Below are the code and all the weights of a small trained network. Each question names an input and a target symbol and asks about switching units off, where a switched-off unit gives its printed mean instead of its output.

import numpy as np


def w(rows, s, z=0):
    codes = np.array(rows[::2]) - 128.0
    scale = np.full(codes.shape[1], s)
    scale[-1] = z or s
    return codes * scale


def norm(h):
    return h / np.sqrt((h * h).mean(-1, keepdims=True) + 1e-5)


def f(y):
    return np.maximum(y, 0)


def softmax(a):
    e = np.exp(a - a.max(-1, keepdims=True))
    return e / e.sum(-1, keepdims=True)


def log_softmax(a):
    a = a - a.max(-1, keepdims=True)
    return a - np.log(np.exp(a).sum(-1, keepdims=True))


def net(x, mask):
    ids = ['ΦΩβζηθλμξσψ'.index(c) for c in x.split()]
    T = len(ids)
    res = E[ids] + P[:T]
    q, k, v = (norm(res) @ M[0].T for M in (Q, K, V))
    z = softmax(np.where(np.tri(T) > 0, q @ k.T / 2**0.5, -1e9)) @ v
    res = res + np.where(mask[0], z, O[0][:, -1]) @ O[0][:, :-1]
    y = f(norm(res) @ A[0][:, :-1].T + A[0][:, -1])
    res = res + np.where(mask[1:13], y, B[0][:, -1]) @ B[0][:, :-1]
    return log_softmax(norm(res)[-1] @ U[:, :-1].T + U[:, -1])


Q, K, V, O, A, B = {}, {}, {}, {}, {}, {}
E = w([
[135,131,141,104,137,136,106,111,136,106],'Φ',
[117,132,85,105,112,108,136,174,101,129],'Ω',
[104,126,144,179,252,137,175,140,90,98],'β',
[115,137,93,128,113,108,112,155,97,139],'ζ',
[143,165,87,121,120,119,130,121,147,81],'η',
[120,116,143,177,94,101,91,133,149,96],'θ',
[78,142,71,92,104,117,118,139,121,146],'λ',
[87,181,86,128,96,112,91,120,218,117],'μ',
[129,126,123,81,110,134,130,131,105,75],'ξ',
[148,147,93,167,157,112,80,124,115,125],'σ',
[113,68,117,123,126,117,96,113,121,108],'ψ',
],0.026)
P = w([
[159,114,104,155,144,191,182,156,171,133],'0',
[155,77,2,120,188,80,104,106,87,127],'1',
[148,76,33,130,139,57,108,136,81,101],'2',
[126,93,77,116,142,92,58,104,76,134],'3',
[113,134,82,101,111,109,101,127,118,106],'4',
[109,138,107,103,114,96,94,161,119,100],'5',
[106,102,138,109,126,89,61,168,107,68],'6',
[103,149,135,110,138,117,49,173,123,73],'7',
[90,135,145,109,117,115,72,194,138,50],'8',
[104,172,135,125,165,124,8,159,154,76],'9',
[48,149,136,149,114,118,62,200,157,74],'10',
],0.011)
Q[0] = w([
[68,133,37,132,194,68,31,176,92,2],'h0',
[88,129,126,132,160,131,119,147,109,87],'h0',
],0.063)
K[0] = w([
[152,111,169,156,199,252,251,86,137,214],'h0',
[191,99,161,108,160,105,162,114,116,138],'h0',
],0.036)
V[0] = w([
[11,154,52,51,71,108,67,126,152,140],'h0',
[138,169,99,2,190,156,184,111,26,132],'h0',
],0.025)
O[0] = w([
[116,35,16,135,120,193,37,170,80,191,50],'h0',
[9,179,157,213,101,166,149,73,61,167,2],'h0',
],0.011,0.0088)
A[0] = w([
[141,115,100,174,131,203,113,91,166,4,140],'n0',
[181,84,101,159,154,97,234,16,116,169,83],'n1',
[178,110,112,95,129,147,109,147,153,144,1],'n2',
[205,165,135,110,30,76,151,70,99,177,133],'n3',
[151,140,177,80,144,137,164,130,72,155,80],'n4',
[112,161,135,180,106,145,154,117,109,154,136],'n5',
[122,99,78,149,131,176,118,133,116,127,105],'n6',
[75,148,107,97,171,7,72,146,93,130,65],'n7',
[105,136,142,134,140,94,173,132,138,115,174],'n8',
[149,126,82,107,154,84,103,153,132,70,210],'n9',
[170,114,152,106,148,55,161,144,158,125,99],'n10',
[167,118,107,121,105,136,89,148,127,136,138],'n11',
],0.026,0.0062)
B[0] = w([
[130,115,82,111,74,131,196,169,74,116,177],'n0',
[111,77,70,85,82,93,96,230,117,186,163],'n1',
[2,30,198,145,92,61,137,172,122,70,215],'n2',
[110,78,147,128,93,89,84,191,70,104,188],'n3',
[128,81,140,173,122,85,111,152,84,78,156],'n4',
[170,85,118,56,167,139,129,99,129,109,244],'n5',
[155,174,211,134,78,104,98,126,170,99,195],'n6',
[149,88,110,106,67,134,200,174,92,99,163],'n7',
[148,148,99,181,156,145,84,138,118,105,248],'n8',
[208,154,125,225,145,129,89,14,125,127,254],'n9',
[77,148,142,57,127,152,133,130,132,246,223],'n10',
[82,189,104,136,231,187,229,142,147,130,214],'n11',
],0.028,0.016)
U = w([
[118,115,84,64,143,100,87,254,69,109,128],'Φ',
[122,110,216,63,36,137,49,127,139,71,117],'Ω',
[44,179,206,129,142,98,159,146,139,140,51],'β',
[126,240,201,170,100,194,187,142,182,111,215],'ζ',
[212,101,36,139,45,146,204,98,90,130,88],'η',
[223,99,171,50,182,97,184,111,168,133,141],'θ',
[84,153,106,171,140,243,48,163,129,188,253],'λ',
[114,52,104,200,173,177,134,146,193,65,86],'μ',
[66,76,78,57,178,209,133,44,80,135,80],'ξ',
[211,181,104,193,135,118,67,87,76,248,207],'σ',
[25,83,182,195,111,143,239,68,101,223,93],'ψ',
],0.0094,0.0016)

Each question gives the input, a string of symbols that net reads in full, and the target symbol t.
The units are the heads (2 rows each of Q, K, V and O) and the neurons (one row each of A and B). Each row of codes is followed by its name. A weight is (code - 128) times the scale printed after its matrix; where a second scale follows, it is the last column's (O, A, B and U).
mask holds one flag per unit, heads first, then neurons. A switched-off unit (its flag False) gives its mean, the last column of its rows in O or B, instead of its output. The means were averaged over made-up inputs and are rounded, as every weight is.
A unit's drop is (log p(t) with every unit on - log p(t) with that unit switched off) / (log p(t) with every unit on - log p(t) with every unit switched off).
The circuit of an input: a set's keep is (log p(t) with only the set's units on - log p(t) with every unit switched off) / (log p(t) with every unit on - log p(t) with every unit switched off). Starting from the 12 units with the biggest drops (on a tie, the unit counted first), units are removed one at a time, each time the one whose removal leaves the highest keep (on an exact tie, the one counted first), for as long as the keep stays at least 0.8.
units of the circuit, in order: the units of the circuit, biggest drop first
k most important neurons: the k neurons with the biggest drops, biggest first
drop of u: that unit's drop, to one decimal
input Φ μ μ Φ λ λ ψ σ η μ, target Φ: 3 most important neurons	(n9, n6, n11)
input Ω θ μ ξ, target Ω: units of the circuit, in order	(h0, n6, n11)
input β μ θ Ω β θ μ μ Φ, target β: units of the circuit, in order	(h0)
input β ξ λ Φ ξ Φ ψ θ β, target β: units of the circuit, in order	(h0, n9)
input ψ Φ θ, target ψ: 2 most important neurons	(n2, n10)
input ζ σ μ θ ξ, target ζ: units of the circuit, in order	(h0, n6, n11)
input ξ Φ θ ψ, target ξ: units of the circuit, in order	(h0, n5, n2)
input θ η θ μ η, target θ: 2 most important neurons	(n9, n10)
input ξ μ ψ μ θ ξ ζ θ, target ξ: units of the circuit, in order	(h0, n5)
input ξ θ θ σ η ψ μ μ σ, target ξ: units of the circuit, in order	(h0, n5)
input β σ ψ λ Φ, target Φ: 3 most important neurons	(n9, n1, n3)
input ζ ψ ψ β Φ, target Φ: 3 most important neurons	(n9, n1, n6)
input ξ μ ψ θ μ θ λ μ μ, target ξ: 2 most important neurons	(n5, n9)
input σ θ η μ, target σ: most important neuron	(n9)
input μ μ λ μ θ μ μ ψ, target μ: 3 most important neurons	(n11, n2, n9)
input σ Φ θ ζ ζ, target σ: 3 most important neurons	(n9, n10, n2)
input ξ η μ Φ θ λ ξ, target ξ: 3 most important neurons	(n5, n9, n2)
input μ Φ μ λ λ, target μ: 2 most important neurons	(n11, n2)
input ψ θ μ λ, target ψ: 3 most important neurons	(n2, n10, n9)
input σ Φ θ λ μ θ, target σ: units of the circuit, in order	(n9)
input Ω σ θ μ θ μ μ ζ ψ, target Ω: 2 most important neurons	(n6, n9)
input β β μ Ω μ θ θ θ ξ, target β: drop of n4	-0.1
input θ λ ψ, target θ: drop of h0	2.4
input η θ λ θ ξ, target η: drop of h0	0.4
input θ ψ μ θ λ μ Φ μ Ω Φ μ, target θ: drop of n2	0.0
input Φ μ μ β θ β ψ μ θ, target Φ: 3 most important neurons	(n9, n6, n11)
